M =
[[521, 540, 502, 424, 309, 392, 517, 468, 510, 311],
 [105, 291, 389, 271, 432, 125, 448, 257, 437, 184],
 [436, 360, 383, 499, 547, 579, 339, 425, 322, 612],
 [753, 390, 634, 571, 551, 662, 425, 546, 380, 572],
 [536, 339, 242, 621, 449, 429, 464, 524, 377, 399]]
Rows and columns are counted from 1.
(1, 1): 521
(5, 9): 377
(3, 6): 579
(5, 2): 339
(5, 3): 242
(2, 5): 432
(1, 10): 311
(4, 6): 662
(4, 3): 634
(2, 9): 437
(4, 2): 390
(3, 1): 436
(4, 8): 546
(2, 2): 291
(3, 5): 547
(2, 4): 271
(2, 8): 257
(5, 7): 464
(3, 9): 322
(4, 5): 551
(1, 2): 540
(2, 1): 105
(1, 4): 424
(5, 4): 621

arr =
array([[124,  83, 188, 184, 156, 153],
       [148, 155, 102,  67, 133, 114],
       [246, 209, 209, 150, 100, 114],
       [ 99, 155, 166, 100,  78, 124],
       [246, 155,  59, 100,  78, 104],
       [ 75, 155, 209, 217, 100, 143],
       [172, 137, 145, 150, 133,  66],
       [ 99, 246, 252, 167, 111, 114],
       [ 50, 155, 102, 167, 167, 153],
       [ 75, 227, 231, 200,  89, 114],
       [172, 119, 145, 134, 122, 104]])
Indices start at 1.
(1, 1): 124
(4, 2): 155
(10, 6): 114
(2, 3): 102
(5, 5): 78
(7, 4): 150
(10, 1): 75
(4, 4): 100
(2, 6): 114
(10, 4): 200
(9, 6): 153
(6, 2): 155
(3, 1): 246
(4, 1): 99
(2, 1): 148
(3, 3): 209
(11, 2): 119
(9, 5): 167
(8, 2): 246
(6, 5): 100
(10, 5): 89
(1, 4): 184
(6, 1): 75
(6, 3): 209
(2, 4): 67
(9, 1): 50
(8, 1): 99
(4, 5): 78
(11, 1): 172
(9, 4): 167
(9, 3): 102

B =
array([[-1.907,  1.395, -1.133,  1.961,  0.385],
       [-6.852,  5.120, -4.666,  8.572,  1.409]])
Rows and columns are counted from 1.
(1, 1): -1.907
(1, 3): -1.133
(2, 2): 5.120
(2, 3): -4.666
(1, 2): 1.395
(1, 5): 0.385

W =
116,187,75,66
103,195,75,62
46,115,175,176
160,170,208,199
140,119,190,200
204,173,115,115
186,218,124,109
137,141,83,86
106,188,69,57
173,231,142,128
139,165,204,201
156,209,194,179
170,152,87,73
139,163,230,214
253,96,111,128
Indices start at 1.
(1, 1) -> 116
(2, 1) -> 103
(3, 2) -> 115
(2, 3) -> 75
(5, 4) -> 200
(14, 3) -> 230
(15, 2) -> 96
(10, 4) -> 128
(7, 4) -> 109
(2, 2) -> 195
(6, 3) -> 115
(12, 3) -> 194
(9, 2) -> 188
(13, 2) -> 152
(6, 2) -> 173
(12, 2) -> 209
(14, 2) -> 163
(14, 4) -> 214
(7, 1) -> 186
(1, 3) -> 75

grid =
array([[ 28, -33,  14, -39,  -5,  -8,  26, -11,   5,  19,  24,  15, -14],
       [  4, -18,  31, -24,  21,   7,  15,  16,  33,  18, -17, -23,   4]])
Indices start at 1.
(1, 1) -> 28
(1, 3) -> 14
(1, 6) -> -8
(1, 12) -> 15
(1, 4) -> -39
(1, 13) -> -14
(1, 2) -> -33
(2, 4) -> -24
(1, 5) -> -5
(2, 11) -> -17
(2, 2) -> -18
(2, 10) -> 18

data =
-0.342   3.468  -0.330   4.334   0.609   0.724   3.183
 1.188  -4.573  -0.112  -2.990  -2.569  -1.668   0.230
 1.008  -4.627   0.512  -3.426  -2.272  -1.864   0.288
-3.189   3.916  -2.140   2.381  -1.869   2.382  -0.618
 1.592  -3.247   1.308  -1.194   3.372  -0.557   0.288
-1.519   2.194  -1.406  -0.818  -1.888   1.338  -3.125
 1.019  -0.968  -0.840   0.436  -3.033  -2.325  -0.396
 2.065  -0.425  -0.347   1.516   3.316   1.765   2.550
 1.039  -2.855  -0.801  -1.597  -3.458  -1.867  -0.305
 1.150  -4.880   0.193  -3.410  -2.602  -1.912   0.172
 1.023  -0.913  -0.374   0.693   2.528   1.891   2.172
-1.734   1.978  -0.121  -1.579  -0.269   1.035  -3.666
 1.972  -4.602   1.588  -2.376   4.115  -0.338   0.142
 0.371   2.755   0.054   4.831   1.967   0.908   4.776
-1.377   1.090   1.735  -2.051   1.686  -0.223  -3.497
-0.482  -0.445  -1.305   1.385  -6.821  -3.995   0.069
Indices start at 1.
(1, 1)	-0.342
(7, 4)	0.436
(15, 5)	1.686
(12, 4)	-1.579
(3, 3)	0.512
(9, 4)	-1.597
(16, 5)	-6.821
(1, 6)	0.724
(2, 5)	-2.569
(15, 4)	-2.051
(9, 5)	-3.458
(14, 6)	0.908
(13, 3)	1.588
(7, 5)	-3.033
(3, 1)	1.008
(11, 3)	-0.374
(6, 4)	-0.818
(8, 5)	3.316
(8, 3)	-0.347
(9, 6)	-1.867
(2, 7)	0.230
(1, 3)	-0.330
(16, 3)	-1.305
(12, 1)	-1.734
(14, 3)	0.054
(11, 1)	1.023
(12, 5)	-0.269
(1, 7)	3.183
(15, 3)	1.735
(6, 1)	-1.519
(12, 3)	-0.121
(8, 6)	1.765
(10, 1)	1.150

m =
[[-17   6  -6  -6   1 -12   0 -11   0 -32   3 -10 -14]
 [ -6 -11   6  -1   3  -4   5 -10   6 -13  -6  13   4]
 [-12 -22   7  -3  -6  -1   5 -10  -1 -13 -17   9  10]
 [ 10  13  -2  -7   7   3   6   1  -1   4  -4   2  -9]
 [ 17   7  -8  -1 -17  10  -7  15 -22  34  -1 -17  -6]
 [-12  -6   8   3  13 -10   4 -21  10 -26  -3  18  -2]]
Indices start at 1.
row 1 col 1 = -17
row 2 col 4 = -1
row 3 col 1 = -12
row 5 col 8 = 15
row 6 col 13 = -2
row 6 col 12 = 18
row 2 col 11 = -6
row 3 col 4 = -3
row 5 col 5 = -17
row 6 col 5 = 13
row 1 col 13 = -14
row 5 col 13 = -6
row 3 col 11 = -17
row 1 col 10 = -32
row 2 col 3 = 6
row 3 col 7 = 5
row 6 col 11 = -3
row 6 col 2 = -6
row 3 col 8 = -10
row 6 col 9 = 10
row 1 col 5 = 1
row 4 col 4 = -7
row 5 col 10 = 34
row 6 col 10 = -26
row 4 col 9 = -1
row 6 col 7 = 4
row 6 col 3 = 8
row 4 col 7 = 6
row 1 col 8 = -11
row 5 col 2 = 7
row 3 col 3 = 7

x =
[[ 0.02  0.20  0.04 -0.03 -0.03]
 [ 0.07 -0.04  0.12 -0.11 -0.13]
 [ 0.08 -0.04  0.12 -0.11 -0.13]
 [-0.15  0.05  0.12  0.14  0.11]
 [ 0.02 -0.07  0.16 -0.09 -0.12]
 [-0.03  0.02  0.07  0.14  0.12]
 [-0.02  0.02  0.09  0.17  0.14]
 [-0.08  0.08  0.16  0.05  0.02]
 [ 0.07 -0.16  0.00  0.01  0.00]]
Rows and columns are counted from 1.
row 1 col 1	0.02
row 1 col 2	0.20
row 4 col 3	0.12
row 5 col 4	-0.09
row 2 col 1	0.07
row 6 col 4	0.14
row 3 col 1	0.08
row 3 col 5	-0.13
row 6 col 1	-0.03
row 8 col 3	0.16
row 4 col 4	0.14
row 4 col 5	0.11
row 9 col 3	0.00
row 2 col 5	-0.13
row 7 col 2	0.02
row 7 col 5	0.14
row 4 col 2	0.05
row 6 col 2	0.02
row 5 col 2	-0.07
row 5 col 5	-0.12
row 8 col 1	-0.08
row 1 col 5	-0.03
row 7 col 1	-0.02
row 8 col 4	0.05
row 6 col 5	0.12

A = [[-0.851, -3.593, -2.803, -1.140, 2.921, -1.297, -3.312, 0.423, 0.000, 0.000], [0.624, -3.634, 1.678, -1.394, 0.000, 3.657, -4.057, -2.172, -5.119, -5.810], [-5.057, -6.920, 0.773, 0.604, 1.644, -0.787, 0.364, -4.957, -3.109, -2.363]]
Rows and columns are counted from 1.
(1, 1)	-0.851
(2, 6)	3.657
(3, 10)	-2.363
(1, 5)	2.921
(3, 8)	-4.957
(1, 8)	0.423
(2, 8)	-2.172
(1, 4)	-1.140
(2, 4)	-1.394
(3, 6)	-0.787
(2, 1)	0.624
(3, 9)	-3.109
(1, 10)	0.000
(1, 3)	-2.803
(3, 4)	0.604
(3, 7)	0.364
(3, 3)	0.773
(1, 7)	-3.312
(2, 10)	-5.810
(3, 5)	1.644
